Facts:
brame -boklil-> b; bripul -boklil-> c; britir -boklil-> a; broske -boklil-> a; brubi -boklil-> a
brudal -boklil-> e; bruplo -boklil-> b; brutrer -boklil-> c; buklu -boklil-> c; dabavim -boklil-> d
dori -boklil-> a; dragro -boklil-> b; drakas -boklil-> b; drastok -boklil-> d; dratas -boklil-> e
drestak -boklil-> c; dritrenun -boklil-> a; dritri -boklil-> c; drobrefel -boklil-> b; faskul -boklil-> a
fiflum -boklil-> d; flagim -boklil-> a; flapor -boklil-> a; flatal -boklil-> d; fodre -boklil-> c
forekal -boklil-> e; foston -boklil-> c; fusta -boklil-> a; gavuk -boklil-> c; giter -boklil-> c
gogra -boklil-> b; gomi -boklil-> c; grebubim -boklil-> c; gregu -boklil-> e; grerol -boklil-> b
groru -boklil-> e; grubisul -boklil-> b; kasifam -boklil-> e; kasta -boklil-> b; kepim -boklil-> b
keplin -boklil-> a; kerar -boklil-> d; kinol -boklil-> d; kliflu -boklil-> a; kufo -boklil-> a
kupak -boklil-> c; limum -boklil-> b; lovor -boklil-> b; ludokul -boklil-> c; masti -boklil-> e
mudrok -boklil-> d; muge -boklil-> a; napla -boklil-> b; nedren -boklil-> a; nofla -boklil-> a
nupluk -boklil-> c; plado -boklil-> b; plonas -boklil-> e; pludril -boklil-> a; plusun -boklil-> c
pusum -boklil-> c; puzer -boklil-> d; ragak -boklil-> b; rezoskas -boklil-> b; rifak -boklil-> e
rifakos -boklil-> d; rozufim -boklil-> e; sagror -boklil-> d; saplal -boklil-> a; sesufle -boklil-> e
seza -boklil-> b; skemor -boklil-> a; skeserus -boklil-> a; skezigrus -boklil-> c; skoflek -boklil-> d
skotire -boklil-> c; skupe -boklil-> e; skupebus -boklil-> b; sokas -boklil-> b; stevek -boklil-> c
stugen -boklil-> a; stulum -boklil-> e; stutam -boklil-> e; sudras -boklil-> c; tabugran -boklil-> e
teklatra -boklil-> a; tibri -boklil-> e; tifus -boklil-> d; trane -boklil-> e; tredos -boklil-> d
treflun -boklil-> a; tregrik -boklil-> e; tristem -boklil-> b; trolel -boklil-> c; tropum -boklil-> e
truskul -boklil-> c; tuklezu -boklil-> a; tumak -boklil-> a; turoto -boklil-> c; vestege -boklil-> b
viflil -boklil-> b; vufo -boklil-> a; zabriki -boklil-> d; brame -nidren-> saplal; bripul -nidren-> fiflum
britir -nidren-> tibri; broske -nidren-> bruplo; brubi -nidren-> skemor; bruplo -nidren-> gomi; brutrer -nidren-> viflil
buklu -nidren-> drastok; dabavim -nidren-> nofla; dori -nidren-> tredos; dragro -nidren-> forekal; drakas -nidren-> plusun
drastok -nidren-> tregrik; dratas -nidren-> kasifam; drestak -nidren-> trolel; dritri -nidren-> nupluk; faskul -nidren-> sesufle
flatal -nidren-> broske; fodre -nidren-> tuklezu; forekal -nidren-> brudal; gogra -nidren-> tifus; gomi -nidren-> kerar
grebubim -nidren-> lovor; gregu -nidren-> dori; kasifam -nidren-> drestak; kasta -nidren-> stulum; kepim -nidren-> rezoskas
keplin -nidren-> dabavim; kinol -nidren-> skoflek; kliflu -nidren-> brutrer; limum -nidren-> rozufim; lovor -nidren-> sudras
ludokul -nidren-> brame; nupluk -nidren-> keplin; plado -nidren-> britir; pludril -nidren-> turoto; plusun -nidren-> pludril
pusum -nidren-> kepim; ragak -nidren-> grerol; rezoskas -nidren-> napla; rifak -nidren-> drobrefel; rifakos -nidren-> limum
sesufle -nidren-> gavuk; skemor -nidren-> teklatra; skeserus -nidren-> flatal; skotire -nidren-> bripul; stevek -nidren-> kufo
stugen -nidren-> nedren; stulum -nidren-> dritri; sudras -nidren-> ludokul; tabugran -nidren-> kupak; teklatra -nidren-> stugen
tibri -nidren-> skupebus; treflun -nidren-> trane; tregrik -nidren-> tristem; tropum -nidren-> stevek; tuklezu -nidren-> skupe
tumak -nidren-> ragak; turoto -nidren-> muge; vestege -nidren-> seza; viflil -nidren-> dragro; vufo -nidren-> flagim
zabriki -nidren-> rifak; brame -klofal-> f; bripul -klofal-> g; britir -klofal-> f; broske -klofal-> g
brubi -klofal-> h; brudal -klofal-> g; bruplo -klofal-> g; brutrer -klofal-> g; buklu -klofal-> g
dabavim -klofal-> h; dori -klofal-> f; dragro -klofal-> f; drakas -klofal-> h; drastok -klofal-> f
dratas -klofal-> f; drestak -klofal-> f; dritrenun -klofal-> f; dritri -klofal-> g; drobrefel -klofal-> f
faskul -klofal-> f; fiflum -klofal-> f; flagim -klofal-> f; flapor -klofal-> h; flatal -klofal-> g
fodre -klofal-> i; forekal -klofal-> f; foston -klofal-> f; fusta -klofal-> g; gavuk -klofal-> f
giter -klofal-> g; gogra -klofal-> h; gomi -klofal-> h; grebubim -klofal-> h; gregu -klofal-> g
grerol -klofal-> h; groru -klofal-> f; grubisul -klofal-> h; kasifam -klofal-> h; kasta -klofal-> f
kepim -klofal-> f; keplin -klofal-> g; kerar -klofal-> i; kinol -klofal-> g; kliflu -klofal-> g
kufo -klofal-> f; kupak -klofal-> f; limum -klofal-> f; lovor -klofal-> i; ludokul -klofal-> g
masti -klofal-> g; mudrok -klofal-> g; muge -klofal-> f; napla -klofal-> g; nedren -klofal-> f
nofla -klofal-> h; nupluk -klofal-> g; plado -klofal-> f; plonas -klofal-> h; pludril -klofal-> i
plusun -klofal-> i; pusum -klofal-> i; puzer -klofal-> i; ragak -klofal-> i; rezoskas -klofal-> g
rifak -klofal-> i; rifakos -klofal-> f; rozufim -klofal-> f; sagror -klofal-> f; saplal -klofal-> f
sesufle -klofal-> f; seza -klofal-> g; skemor -klofal-> f; skeserus -klofal-> f; skezigrus -klofal-> h
skoflek -klofal-> h; skotire -klofal-> g; skupe -klofal-> g; skupebus -klofal-> i; sokas -klofal-> f
stevek -klofal-> h; stugen -klofal-> g; stulum -klofal-> f; stutam -klofal-> i; sudras -klofal-> f
tabugran -klofal-> f; teklatra -klofal-> g; tibri -klofal-> g; tifus -klofal-> f; trane -klofal-> g
tredos -klofal-> i; treflun -klofal-> f; tregrik -klofal-> f; tristem -klofal-> g; trolel -klofal-> f
tropum -klofal-> f; truskul -klofal-> i; tuklezu -klofal-> f; tumak -klofal-> f; turoto -klofal-> g
vestege -klofal-> f; viflil -klofal-> g; vufo -klofal-> f; zabriki -klofal-> i

Known rows:
skotire: [  8 -38 -11  -3   0  39  -3 -25  51   9  22 -54  -6 -11  -4  29 -23  36
 -24 -49  20 -25  12  10  -1 -38 -17 -14  13  16  73  21  11  20]
plado: [-33   7 -21   3  46  21 -16  14 -15  42   6   4  -1  38   0  -2   1 -22
   7  72   0   1  35  31 -17  17   7 -33   0  15 -29  -9 -10  23]
broske: [ -8  55  10   0  44  16  -7 -11   7   2  31 -12 -13  18  51  -5   0  14
 -18   5 -14  29   2  26 -17   2  34 -26  23  44  23   6  18  17]
kasifam: [-43  42   2  -3  39  52 -49  -2 -32  20  28  34   9  18   8  11  17   5
  17   0   5   4  45 -24 -12 -14  19  -9  18  40  38  -3 -28  32]
bripul: [ 16 -42 -17   2  10  -3 -23  30  35 -18  28 -39 -15  -3 -22  -1 -46  42
 -21 -27  41 -28 -26   0  14  -6 -25  17  29   3  57   9  22 -18]
vufo: [-33   0  -2  -8  29  70 -12 -26   0  49   3   4  11  19  14  17 -12  -8
   1  -6 -16  11  23  25 -27  12  12 -45 -12  22  -1   6 -12  61]
stevek: [ 16 -67 -16 -26  -4  38 -28   2  26  -5   8 -22   1 -23 -10  17 -22  27
  -8 -46  38 -16 -11  16  -1  -4 -21 -16  12 -10  38  15 -26   4]
turoto: [  3 -45 -10 -15 -12  29 -25   9  43  -4   3 -44 -16   4 -12  28 -25  22
 -16 -58  28 -31 -11  -7   9  17 -22   4  18 -25  38  15   3  15]
kinol: [ -8  -7  -3 -22  -9  16  19  10  26  39  20 -17 -29   4 -11 -10 -20   7
  -3  30   2 -25   4  41 -13  41   7 -53  -3  11   5  -2   2  10]
seza: [-33  43  19 -15   3  16 -32 -10 -15  35   3   9 -31  41   8  -8  22 -15
  22   8 -14  -1  24  -4  -5  29  11 -11  19   8 -30   2 -12  28]
foston: [ 17 -69 -22 -10  24  40 -24 -16  38  -5  -3 -41   4   1 -12  20 -43  20
 -22 -58  41  -9  -6   6 -11 -17 -23   2  10 -24  20  17 -18  15]
saplal: [-27   0  11 -16  32  40 -36 -24  -9  29 -18  10  -8  50   5  -5 -24 -20
   4   1   1  20   7  12  -9  34  14 -27   4   7 -55  23 -33  28]
kerar: [ -8  -6  17 -24  19   3 -20   2  11  26   3  -2 -30   9 -12 -41 -37  19
   3  23   8   0 -17  16  -2  41  -4 -47   4  24 -26  11 -25 -29]
kufo: [-36  -2   6  -2  25  27 -45 -10 -16  39  -6   8  -1  34 -14 -14 -24  -5
   7  12  -7   7   6   5  -4  24  -5 -35   0  14 -48  19 -27  20]
muge: [-45   0  17   3  25  36 -46   1 -21  44  -7  17   1  37 -31 -18 -26  -2
   9  20   0   1   3  -7   6  37 -10 -47  -4  15 -34  19 -27  21]
groru: [-33  45  -4   4  66  45 -22  -3 -32  16  23   6  -2  39  15  20   0 -26
   3   9  11  20  49  -1 -21 -25   6   7  20  25   2 -14 -19  34]
nofla: [-16  -1   6  15 -18  33 -32  -3 -39  47   2  -5   8   9 -82 -97  43  12
  72  17  14  -6  31  17 -25 -55 -41 -27 -30 103  24 -47  -5 -40]
nedren: [-15  -2  -9 -13  41  13 -35  18 -23  17  -9   6 -13  38   3 -12 -27 -11
  11  14   5  20 -19  13 -11  51   7 -21  14   2 -52   2  -6  24]

Rows:
No name comes twice in this set of rows, the named rows included.
[-15   9 -17  -3 -19  11   6  34 -29  48   9 -20  -6  15 -48 -46  43   6
  50  -6  16 -15  10  33 -32 -20 -17   2  -1  64  27 -57  49   9] => keplin

The same elements again, as new rows of numbers:
Known rows:
tibri: [ 10   1  31  -6  -2 -21 -24  12 -12  14  -2 -21 -19  -5  26  -9  -9  -9
  -9   5  -7  -1   7  -5 -26  13  -1   3]
sokas: [ -2   3   1   2   3   6   9   1  -5   2   0   7   3  -6 -13  -3   2  -4
   3  -9   7  -1  -3   6   9  -6  -2  -4]
gregu: [  9 -10  25   2   5 -20 -22  19 -16  23  -6 -28 -36   2  26  -9  -9   3
  -6   1 -15  -4   1  -1 -17   7   9   4]
grubisul: [12  6 -4 -9  5  3  1  3 -6 -5  6  6 10  7 -5  2  6 -1 -7 -6  1 -8 -6  6
 14 -6  1  5]
flapor: [ -7   0 -15 -15  -6  -9 -32   2  27 -13   1  -7 -14   6  13 -11   4  22
  -6  12 -11  -1  17  -2 -23   4   8  10]
foston: [ -7  14 -13   5   2  19  18  -4   1  -1   7  21   7   5 -31  10   9   1
   9  -1  11   4  -5  23  22 -14  -4 -11]
brudal: [ 10   4  36  -8  -9 -19 -27  26  -2  -9  10 -21 -12  -9  20  -3  17 -39
 -10   8  19   4   8 -11 -44  16 -24  15]
pusum: [ -1   5 -19  12   4  20  17  -3  -4   3   8  12 -10  22 -15  16  15   5
  23   7  -6   0 -16  25  41 -10   9  -1]
ludokul: [  9   7 -13   0   0  18   5  -1  -1  -2  20  22   9  16 -16  27  -3  -6
  14  10  14   2 -12  33  20   0  -3 -22]
napla: [ 12  12  10  -3  -6   3   0  -4  -1  -2  14  15  23   0  -1  13  -2 -17
  -3   6  12   4   0   0  -1   5 -15  -8]
drakas: [ 13  -7 -11  -2  12   4  -1  11  -8   3   4  -3 -10  13  -3   4   7  10
  -1 -12  -4 -12 -16  15  26  -9  11   4]
gogra: [ 12  -5 -10  -2  12   4   2  10  -9   4   3  -2  -8  15  -4   3   6  11
  -2 -10  -5 -11 -13  11  24 -10  10   5]
skezigrus: [  7  18 -17  -6   3  15  10  -1   0 -10  13  20  13  19 -23  15  13   5
  -2   2   3  -2  -8  22  27 -16   0  -2]
nedren: [-19   7  -5 -14 -15  -8 -28  -8  33 -17  -1   1  -3 -17   5 -15   0   4
   1  11   4   9  24  -3 -38  12  -5   0]
giter: [  6  12 -10   7   1  17  13  -1   0   4  18  21  10  19 -18  25   4   1
   6  11   6   7  -6  19  22 -10  -7 -15]
vestege: [ -2  -7  -6   9  11   8  10   8  -9  12  -4   0 -14  -1 -11  -2   3   7
   7 -13   1  -5 -10  11  18  -9   7  -4]
faskul: [-21 -14 -17   3   0  -4 -23   6  24   4  -9 -13 -38  -2   7 -15   0  28
   8   5 -11   2  14   3 -20   3  14   2]
nofla: [-33  26  -7 -13  26   9   0 -19 -13 -21   2   6  17  -3   8 -23  -8  48
 -45  56 -52  19  62 -75 -29 -27  -7  24]

Rows:
No name comes twice in this set of rows, the named rows included.
[ -6 -15 -11  -7  -5  -3 -36   9  27  -9   9 -10 -24   5  17   3  -4   7
   8  22   2   4  13   6 -32  17   1  -5] => broske
[-21 -34 -29  -6   7   6 -24  25  11 -14  -4 -19 -49   5   4 -16   0  11
  19  15   8  -8  14  15 -31  11  14   0] => skeserus
[  0  -2   0   2   3   7   3   8   0  -5   6   3  -3 -10 -13   3  12 -15
   8 -12  18  -1 -10  13   6  -2  -7  -3] => dragro
[ 16   4   7   5  -1   1  -8  -1   6   8  14   5   5  -2   2  19  -1  -7
   4  -7   6   3 -15  13  14   4  -5 -11] => bruplo
[  3   5   1   2  -3   7   7  -7  -7  -2   3   6   4   4   1   2   8 -12
  13   3  -3  -3  -8   3  19   2   2   6] => ragak
[ -3  15 -11   8   2  16   8   0  12  -5  13  17   1  -4 -29  18  18  -4
  13  -8  16   6 -15  30  24 -13  -7 -10] => sudras
[  1  -9  -3  11  47  16  65 -15 -60  -9  -9  -2  53  -4  -3   1 -18  22
 -50   6 -35   0   4 -86  29 -37  -5  21] => dabavim
[ 27 -48  -6   7  16   9  30  13 -29 -15   3 -12  25   2   3  25 -15 -35
   2 -15  30 -15 -35 -10  11  13  -7  -6] => flatal
[ 18 -37  -5  19  12   4  38  -5 -23  -1 -12 -17  16  -1   9  15  -5 -16
   7 -27   1 -14 -42 -18  39   2  11   9] => zabriki
[ -3  -4  26  -4  -1 -18 -21  28  -5  -4  -6 -27 -32 -17  10 -19  18 -25
  -2  -8  13  -3   4  -1 -34   8  -8  17] => forekal
[  7  12 -10   7   0  17   9  -1   2   2  20  21  10  16 -18  27   5  -2
   8   9   9   7  -9  23  21  -7  -9 -16] => turoto
[ 18 -18   7   5  -3   1  35 -20 -16 -20  -5  -2  50 -15   8  13  -6 -37
   0 -20  15  -8 -30 -27  21   9  -7   9] => tredos
[ -3 -14 -14  -5  -3 -10 -43  -9  26  14   0  -9 -31  -2  26   3 -29  36
  13  10 -24   0   3  21  -8  16  27 -18] => kliflu
[ -5 -14 -22  -9   1  -8 -34  10  25  -5  -2 -17 -33  10  15  -9   4  32
   0   7 -17  -5   8   6 -13   2  18   9] => brubi

Now the same elements, written a new way:
Known rows:
giter: [-20  19 -37  14  -4 -15  -1 -12  -8  13  15  12 -14 -15  -2]
ludokul: [-14  14 -34  15 -11 -24   1  -9  -4  12   3   5 -20 -17  -5]
lovor: [ -9  20 -29  12  26  -6 -16  26 -21 -21  19  31  -1 -19 -10]
brubi: [-19  14 -32   2 -18  -6  -8  18  -4  25  15  25   0 -33   6]
skeserus: [-22  20 -34  12 -35 -24  -2  14 -12  25   3  38  -3 -49 -17]
flapor: [-24  19 -33  15 -11 -11  -5  19 -12  26  14  15  -6 -26  13]
kupak: [-26  28 -22  27   4 -21   2 -10 -17  14  12   5 -21 -20   3]
tifus: [ 18  52 -25   6  20 -39  13 -11 -20  17  16   4  -8 -14   3]
skoflek: [ 23  50 -30   0  16 -32   7  -5 -21  20   5   0  -8  -5   9]
kliflu: [-12  -6 -28   0 -15 -20   1  18  18  23  33   4  -8 -28   5]
tibri: [ 16  43 -34  -5  12 -22  -2 -30  -7   0  14  12 -32   0 -15]
saplal: [-23  17 -23  35 -16 -39   8  22 -10  26   3  -1 -24 -29   5]
turoto: [-19  18 -37  15  -4 -17  -1 -12  -8  10  12  11 -15 -16  -1]
puzer: [ 22  42 -25  -7  14 -33  13  -9 -15  17  13  26   0  -5  -1]
tristem: [-12  24 -43  30  21 -20 -10  28 -20  -4  17  -2 -18  -8 -16]
rifak: [ 16  42 -19  -6  14 -21   1 -25 -12   2   9  28 -30   5 -14]
kasifam: [ 19  47 -24  -9  10 -14  -8 -23 -11   6   4  11 -32  -1 -11]
kasta: [-32  52 -43  32  34  20   7  29  23  43  40  41   0   0 -41]

Rows:
No name comes twice in this set of rows, the named rows included.
[-43  35 -45  17  10   4   7 -14 -16  56  52  20 -11  11 -15] => nupluk
[ 23  43 -41  -7  12 -33  11 -14 -11  16  20  11  -1  -9  -2] => mudrok
[-16  21 -29  -7   1   7 -17 -14 -11  -3  14  30   4 -33  11] => grebubim
[ 10  53 -18   8  21 -28   1 -28 -16   2  11   7 -38  -4 -10] => rozufim
[-10  28 -33  26  20 -12 -16  34 -22   2   7  -3 -18  -9 -12] => grerol
[-10   5 -25   7  -4 -21   1  -7   6  12  18  -5 -21 -15   1] => brutrer
[-20  18 -22  13  -2 -14   2  -7 -13  14   9  27 -12 -10  -1] => truskul
[ 24  37 -17   0  34 -37  14  -7 -12   0  18   5  -4  -1  24] => kerar
[-26  12 -27  18  -9 -20   3  18 -13  18  15  31  -4 -23  11] => pludril
[  2  55 -32 -19  22 -12   3 -11 -49  67  61   7  -2  14 -14] => dabavim
[ -9  20 -44  19  17 -15 -12  27 -12  -3  20   7 -12 -14 -23] => rezoskas
[-15  30 -27  32  24 -19  -9  30 -20  -1  18   2 -19 -18 -19] => drobrefel
[-12  23 -28  28  23 -19  -8  32 -23  -3  10  14 -16  -4 -15] => skupebus
[ 27  39 -41 -17   7 -28   9 -15  -3  18  23  19   4 -15  -9] => kinol

